Here is a tiny trained network, its code and every weight. The questions are about switching its units off for an input and a class, where a switched-off unit gives its printed mean instead of its output.

import numpy as np


def w(rows, s, z=0):
    codes = np.array(rows[::2]) - 128.0
    scale = np.full(codes.shape[1], s)
    scale[-1] = z or s
    return codes * scale


def norm(h):
    return h / np.sqrt((h * h).mean(-1, keepdims=True) + 1e-5)


def f(y):
    return np.maximum(y, 0)


def log_softmax(a):
    a = a - a.max(-1, keepdims=True)
    return a - np.log(np.exp(a).sum(-1, keepdims=True))


def net(x, mask):
    res = np.array(x, float).reshape(1, 3) / 4 @ E
    u = 0
    for l in range(3):
        y = f(norm(res) @ A[l][:, :-1].T + A[l][:, -1])
        res = res + np.where(mask[u : u + 7], y, B[l][:, -1]) @ B[l][:, :-1]
        u += 7
    return log_softmax(norm(res)[-1] @ U[:, :-1].T + U[:, -1])


A, B = {}, {}
E = w([
[43,189,95,112,148,166,82,126,254,130,126],'x0',
[178,114,50,161,105,102,126,53,202,66,134],'x1',
[123,49,103,32,139,106,72,128,143,138,31],'x2',
],0.0071)
A[0] = w([
[81,209,126,187,130,165,125,162,191,106,169,143],'L0N0',
[25,146,141,110,218,159,68,174,129,150,133,5],'L0N1',
[128,137,73,120,101,151,115,138,149,102,117,46],'L0N2',
[121,103,101,164,123,100,100,99,125,153,88,129],'L0N3',
[56,181,173,147,160,176,141,118,214,121,95,94],'L0N4',
[152,191,91,153,110,109,114,48,155,118,193,78],'L0N5',
[1,199,170,107,159,144,79,194,182,146,163,39],'L0N6',
],0.0073,0.0031)
B[0] = w([
[57,120,118,82,153,155,47,86,245,38,135,242],'L0N0',
[41,74,55,104,72,115,152,86,98,198,153,213],'L0N1',
[209,129,132,162,188,136,142,186,154,202,107,151],'L0N2',
[69,137,113,187,111,219,159,162,153,122,74,158],'L0N3',
[126,201,41,146,213,97,135,91,240,102,135,223],'L0N4',
[138,140,166,178,100,100,125,182,209,31,156,202],'L0N5',
[167,203,45,60,105,116,186,1,96,233,138,254],'L0N6',
],0.0068,0.0076)
A[1] = w([
[161,146,61,107,167,215,149,96,137,214,78,153],'L1N0',
[44,9,141,74,119,152,77,126,118,128,117,61],'L1N1',
[167,92,146,177,85,113,122,133,108,33,151,171],'L1N2',
[82,104,138,65,129,144,84,60,179,83,193,143],'L1N3',
[124,98,226,160,122,144,175,196,2,171,195,5],'L1N4',
[124,50,71,96,114,126,41,174,104,173,80,52],'L1N5',
[120,47,207,69,220,111,17,132,183,114,6,74],'L1N6',
],0.0063,0.0027)
B[1] = w([
[87,178,121,80,82,70,172,134,46,111,145,253],'L1N0',
[112,98,129,159,94,131,110,157,196,91,105,188],'L1N1',
[105,125,133,51,116,178,145,133,102,220,96,227],'L1N2',
[198,113,170,144,136,138,102,123,49,163,136,252],'L1N3',
[254,191,203,152,236,62,80,225,117,224,215,254],'L1N4',
[77,140,117,170,194,76,194,132,160,58,143,204],'L1N5',
[23,98,119,115,95,109,180,108,115,79,184,212],'L1N6',
],0.0084,0.0054)
A[2] = w([
[113,116,114,113,110,70,149,159,47,86,87,136],'L2N0',
[185,109,96,163,55,138,131,141,162,118,73,33],'L2N1',
[166,178,255,158,133,135,55,81,94,90,225,77],'L2N2',
[83,221,123,120,203,92,87,173,191,137,115,39],'L2N3',
[206,165,199,125,149,96,137,184,8,192,106,112],'L2N4',
[119,146,91,124,115,74,113,83,193,30,174,103],'L2N5',
[91,66,198,153,97,66,93,101,82,47,55,5],'L2N6',
],0.006,0.0034)
B[2] = w([
[109,113,147,221,125,216,93,168,128,102,103,179],'L2N0',
[137,149,98,65,122,73,167,118,169,150,97,147],'L2N1',
[66,109,172,128,56,115,180,161,97,129,127,211],'L2N2',
[147,129,163,136,171,128,39,86,105,157,60,191],'L2N3',
[151,92,87,159,210,107,2,156,124,141,180,254],'L2N4',
[168,126,181,146,152,156,128,163,49,148,118,248],'L2N5',
[104,231,46,105,173,71,142,104,100,76,109,151],'L2N6',
],0.0088,0.006)
U = w([
[23,57,92,135,119,88,187,175,84,25,70,163],'0',
[42,201,52,32,155,97,102,12,100,233,134,178],'1',
[171,186,168,180,193,150,32,80,224,21,126,139],'2',
[191,38,93,108,107,175,113,109,34,195,84,4],'3',
[225,104,86,80,64,108,204,128,220,150,76,111],'4',
[138,140,246,164,20,157,172,175,105,90,186,103],'5',
[174,96,153,162,200,59,80,234,63,199,210,167],'6',
],0.012,0.0039)

Each question gives the input, the list of numbers given to net, and the class t.
The units are the neurons (one row each of A and B). Each row of codes is followed by its name. A weight is (code - 128) times the scale printed after its matrix; where a second scale follows, it is the last column's (A, B and U).
mask holds one flag per neuron, layer by layer. A switched-off neuron (its flag False) gives its mean, the last column of its row in B, instead of its output. The means were averaged over made-up inputs and are rounded, as every weight is.
A unit's drop is (log p(t) with every unit on - log p(t) with that unit switched off) / (log p(t) with every unit on - log p(t) with every unit switched off).
The circuit of an input: a set's keep is (log p(t) with only the set's units on - log p(t) with every unit switched off) / (log p(t) with every unit on - log p(t) with every unit switched off). Starting from the 12 units with the biggest drops (on a tie, the unit counted first), units are removed one at a time, each time the one whose removal leaves the highest keep (on an exact tie, the one counted first), for as long as the keep stays at least 0.8.
circuit, biggest first: the units of the circuit, biggest drop first
most important unit: the unit with the biggest drop
k most important neurons: the k neurons with the biggest drops, biggest first
top k neurons in layer l: the k neurons of layer l with the biggest drops, biggest first
drop when u is switched off: that unit's drop, to one decimal
input [3,1,6], class 0: most important unit => L0N6
input [-4,4,3], class 0: circuit, biggest first => (L1N4; L0N6)
input [0,-8,-6], class 1: circuit, biggest first => (L0N6; L1N4)
input [-2,2,1], class 3: circuit, biggest first => (L0N0; L1N4; L0N4)
input [-4,4,-6], class 5: 2 most important neurons => (L1N4; L0N5)
input [-3,7,-2], class 4: 2 most important neurons => (L1N2; L1N4)
input [2,1,-1], class 2: 2 most important neurons => (L0N5; L0N0)
input [-5,8,4], class 4: 4 most important neurons => (L0N0; L1N0; L1N2; L2N1)
input [2,-2,-7], class 2: top 2 neurons in layer 1 => (L1N2; L1N0)
input [-2,4,-1], class 4: 2 most important neurons => (L1N4; L1N2)
input [1,-3,-6], class 1: drop when L0N6 is switched off => 1.3
input [4,1,-4], class 2: drop when L0N0 is switched off => 0.3
input [4,2,-3], class 2: drop when L0N5 is switched off => 0.1
input [0,4,-8], class 5: most important unit => L2N2
input [0,-3,-6], class 5: 2 most important neurons => (L1N4; L2N2)
